[[131 124 149 140 128 115 128 146]
 [131 143 137 132 110 133 138 109]
 [128 142 117 120 112 141 133 108]
 [129 132 105 121 117 138 128 115]
 [127 119 117 126 147 122 121 141]
 [127 140 137 130 108 139 139 111]
 [128 137 145 130 110 135 142 113]
 [131 125 151 135 131 122 129 144]
 [130 116 128 134 144 122 120 149]
 [133 114 147 133 147 115 113 145]]
:
[[131 124 149 140 128 115 128 146]
 [128 142 117 120 112 141 133 108]
 [127 119 117 126 147 122 121 141]
 [128 137 145 130 110 135 142 113]
 [130 116 128 134 144 122 120 149]]

[[121 109 152 143]
 [107 108 143 123]
 [147 148 126 140]
 [145 146 111 133]
 [142 146 113 111]
 [112 118 116 109]
 [119 125 113 103]]
:
[[121 109 152 143]
 [147 148 126 140]
 [142 146 113 111]
 [119 125 113 103]]

[[147 138 117 110 150 153 141 112 125]
 [144 143 135 116 143 143 124 116 117]]
:
[[147 138 117 110 150 153 141 112 125]]

[[127 132 128 141 125 121 139]
 [130 132 130 137 112 102 120]
 [126 126 127 124 144 154 141]
 [126 123 126 117 144 153 134]
 [128 124 128 117 134 140 122]
 [130 127 129 123 115 107 111]
 [129 126 129 121 117 114 110]
 [130 124 128 116 130 134 116]]
:
[[127 132 128 141 125 121 139]
 [126 126 127 124 144 154 141]
 [128 124 128 117 134 140 122]
 [129 126 129 121 117 114 110]]

[[128 118 149 139 121 114 111 121 103]
 [134 126 141 124 121 149 124 123 147]]
:
[[128 118 149 139 121 114 111 121 103]]

[[108 114 127 139 153]
 [145 123 139 112 124]
 [138 139 124 121 147]
 [109 103 119 122 118]
 [136 126 138 137 147]
 [121 109 138 124 144]
 [109 114 133 116 120]
 [108 108 146 147 126]]
:
[[108 114 127 139 153]
 [138 139 124 121 147]
 [136 126 138 137 147]
 [109 114 133 116 120]]

[[122 122 120 132 123 125 124 127 122 128 126 133 130 128 124]
 [136 109 123 116 115 139 123 102 137 126 113 135 128 113 140]
 [127 140 118 140 123 121 131 144 119 141 139 122 125 126 132]
 [129 120 138 130 130 131 132 124 140 130 130 134 115 130 136]
 [130 122 125 130 118 124 123 121 131 118 118 127 133 121 125]
 [115 118 139 131 136 125 131 117 148  99 116 135 127 134 126]]
:
[[122 122 120 132 123 125 124 127 122 128 126 133 130 128 124]
 [127 140 118 140 123 121 131 144 119 141 139 122 125 126 132]
 [130 122 125 130 118 124 123 121 131 118 118 127 133 121 125]]

[[153 148 138 104 144 130 118 144]
 [123 114 103 122 145 108 149 108]
 [138 132 123 114 143 121 132 128]
 [102 107 118 153 112 126 138 111]
 [155 152 143 104 139 133 114 149]
 [154 156 154 111 130 143 104 156]
 [142 149 155 124 117 148 104 153]
 [101 106 117 154 112 125 139 110]
 [128 119 107 119 146 110 146 112]
 [137 146 156 130 112 149 104 152]]
:
[[153 148 138 104 144 130 118 144]
 [138 132 123 114 143 121 132 128]
 [155 152 143 104 139 133 114 149]
 [142 149 155 124 117 148 104 153]
 [128 119 107 119 146 110 146 112]]
